Below are the code and all the weights of a small trained network. Each question names an input and a class and asks about switching units off, where a switched-off unit gives its printed mean instead of its output.

import numpy as np


def w(rows, s, z=0):
    codes = np.array(rows[::2]) - 128.0
    scale = np.full(codes.shape[1], s)
    scale[-1] = z or s
    return codes * scale


def f(y):
    return y / 2 * (1 + np.tanh(0.7978845608 * (y + 0.044715 * y**3)))


def log_softmax(a):
    a = a - a.max(-1, keepdims=True)
    return a - np.log(np.exp(a).sum(-1, keepdims=True))


def net(x, mask):
    res = np.array(x, float).reshape(1, 4) / 4 @ E
    y = f(res @ A[0][:, :-1].T + A[0][:, -1])
    res = res + np.where(mask, y, B[0][:, -1]) @ B[0][:, :-1]
    return log_softmax(res[-1] @ U[:, :-1].T + U[:, -1])


A, B = {}, {}
E = w([
[57,8,136,170,137,110,128],'x0',
[117,110,152,106,125,200,227],'x1',
[22,194,184,88,135,94,130],'x2',
[76,122,32,83,148,191,77],'x3',
],0.011)
A[0] = w([
[122,117,170,135,145,212,218,85],'N1',
[66,150,181,84,112,79,119,99],'N2',
[93,139,60,127,200,166,60,145],'N3',
[44,166,133,99,149,121,126,72],'N4',
[178,93,121,136,118,152,114,61],'N5',
[155,125,148,176,115,18,54,108],'N6',
[140,107,201,105,143,191,189,96],'N7',
[85,155,200,103,72,78,136,123],'N8',
[188,249,116,72,112,147,162,34],'N9',
[94,95,147,140,150,143,138,41],'N10',
[158,126,186,197,111,69,171,63],'N11',
[91,138,150,87,111,98,130,54],'N12',
[141,118,142,98,121,149,156,60],'N13',
[69,16,139,116,121,159,83,82],'N14',
[177,99,103,143,127,145,99,89],'N15',
[192,97,87,175,122,134,133,83],'N16',
[159,115,183,163,146,64,173,51],'N17',
[105,134,128,123,91,229,206,44],'N18',
[76,38,177,196,143,54,157,82],'N19',
[59,154,167,93,104,98,118,75],'N20',
[166,196,118,78,96,149,115,62],'N21',
[81,186,228,132,187,68,151,130],'N22',
[122,108,164,79,88,171,235,63],'N23',
[217,195,176,74,112,121,125,94],'N24',
[151,168,171,209,98,95,158,237],'N25',
[239,76,137,191,78,111,151,108],'N26',
[146,124,122,143,139,148,135,59],'N27',
[77,120,30,90,137,199,108,2],'N28',
[131,141,128,167,154,64,57,70],'N29',
[147,145,164,109,123,156,99,51],'N30',
[121,137,114,147,127,107,116,62],'N31',
[69,77,115,190,178,94,158,62],'N32',
[95,119,54,22,133,205,54,23],'N33',
[82,99,133,195,65,130,116,76],'N34',
[105,88,152,129,89,135,100,43],'N35',
[176,145,215,157,58,72,174,12],'N36',
[100,148,135,138,152,112,140,46],'N37',
[153,188,114,164,178,89,68,87],'N38',
[198,94,95,152,119,157,122,106],'N39',
[162,112,83,170,113,163,115,59],'N40',
[162,124,210,167,84,99,116,61],'N41',
[82,147,152,113,100,146,102,83],'N42',
[110,138,77,144,69,73,17,85],'N43',
[150,126,139,139,135,47,47,70],'N44',
],0.013,0.011)
B[0] = w([
[141,122,163,162,134,122,171,199],'N1',
[110,150,84,160,167,179,126,200],'N2',
[113,75,135,73,137,94,137,213],'N3',
[109,128,102,131,162,166,124,181],'N4',
[110,170,126,149,160,142,113,149],'N5',
[150,117,163,149,128,127,182,211],'N6',
[140,128,147,151,131,112,159,191],'N7',
[102,127,107,121,159,141,122,211],'N8',
[162,123,125,175,84,112,63,212],'N9',
[129,158,139,154,122,108,112,135],'N10',
[101,136,136,62,143,72,128,191],'N11',
[128,187,114,135,152,149,116,146],'N12',
[116,193,158,156,147,108,123,130],'N13',
[168,124,134,137,96,119,73,201],'N14',
[108,142,117,148,153,140,124,162],'N15',
[104,158,98,148,151,178,113,179],'N16',
[106,147,146,81,144,85,114,176],'N17',
[144,134,162,164,132,122,154,175],'N18',
[170,121,124,146,57,119,56,225],'N19',
[125,161,92,157,158,175,125,184],'N20',
[156,120,128,154,95,119,87,173],'N21',
[90,127,78,130,159,152,127,245],'N22',
[149,143,178,171,141,127,169,196],'N23',
[154,110,121,145,91,107,69,207],'N24',
[117,53,112,76,121,103,129,250],'N25',
[73,155,75,127,187,167,121,221],'N26',
[97,197,160,154,156,126,101,123],'N27',
[95,154,155,74,153,49,127,176],'N28',
[139,149,162,164,125,138,167,172],'N29',
[110,200,160,161,139,108,87,124],'N30',
[110,191,147,144,126,112,128,122],'N31',
[161,147,125,156,101,122,90,176],'N32',
[92,109,131,72,150,76,120,199],'N33',
[146,143,123,137,117,114,116,154],'N34',
[106,163,147,150,129,115,101,129],'N35',
[95,137,164,81,149,76,106,193],'N36',
[90,248,143,153,161,124,90,127],'N37',
[158,133,165,158,127,134,143,177],'N38',
[101,143,88,155,155,158,125,186],'N39',
[100,182,116,146,167,139,112,155],'N40',
[84,126,150,81,138,78,130,172],'N41',
[124,125,120,130,150,135,127,147],'N42',
[149,131,175,153,131,135,175,201],'N43',
[140,153,163,166,126,126,173,180],'N44',
],0.017,0.014)
U = w([
[79,123,124,62,175,90,135,135],'0',
[77,146,49,151,209,180,134,117],'1',
[143,126,112,158,92,118,60,130],'2',
[126,137,180,173,160,131,229,117],'3',
[140,8,23,71,106,186,216,255],'4',
[130,148,95,93,97,195,169,73],'5',
[153,169,109,71,87,220,164,76],'6',
],0.014,0.0095)

Each question gives the input, the list of numbers given to net, and the class t.
The units are the neurons (one row each of A and B). Each row of codes is followed by its name. A weight is (code - 128) times the scale printed after its matrix; where a second scale follows, it is the last column's (A, B and U).
mask holds one flag per neuron, in row order. A switched-off neuron (its flag False) gives its mean, the last column of its row in B, instead of its output. The means were averaged over made-up inputs and are rounded, as every weight is.
A unit's drop is (log p(t) with every unit on - log p(t) with that unit switched off) / (log p(t) with every unit on - log p(t) with every unit switched off).
The circuit of an input: a set's keep is (log p(t) with only the set's units on - log p(t) with every unit switched off) / (log p(t) with every unit on - log p(t) with every unit switched off). Starting from the 12 units with the biggest drops (on a tie, the unit counted first), units are removed one at a time, each time the one whose removal leaves the highest keep (on an exact tie, the one counted first), for as long as the keep stays at least 0.8.
circuit, biggest first: the units of the circuit, biggest drop first
k most important neurons: the k neurons with the biggest drops, biggest first
drop of u: that unit's drop, to one decimal
input [-2,-8,2,6], class 3: circuit, biggest first	[N43]
input [-7,-7,6,6], class 2: 4 most important neurons	[N9, N21, N24, N26]
input [-3,-7,7,-5], class 1: 4 most important neurons	[N22, N2, N8, N20]
input [6,4,-2,-5], class 2: 2 most important neurons	[N19, N32]
input [-7,0,7,-1], class 1: 3 most important neurons	[N22, N2, N19]
input [-5,4,2,5], class 0: 4 most important neurons	[N33, N19, N28, N14]
input [8,8,0,5], class 2: 3 most important neurons	[N14, N19, N32]
input [4,6,7,7], class 0: 3 most important neurons	[N28, N33, N3]
input [8,-7,8,-5], class 1: 4 most important neurons	[N22, N2, N20, N8]
input [1,6,7,-6], class 1: 3 most important neurons	[N22, N2, N20]
input [2,7,-2,-7], class 0: 4 most important neurons	[N11, N36, N25, N17]
input [-7,-1,6,1], class 2: 2 most important neurons	[N9, N24]
input [-4,-8,3,8], class 0: 3 most important neurons	[N33, N3, N28]
input [-7,5,-8,-5], class 1: circuit, biggest first	[N26]
input [-8,5,-3,-6], class 2: drop of N9	1.7
input [7,6,2,-1], class 2: drop of N19	0.9
input [-6,-8,-1,5], class 3: drop of N43	0.2
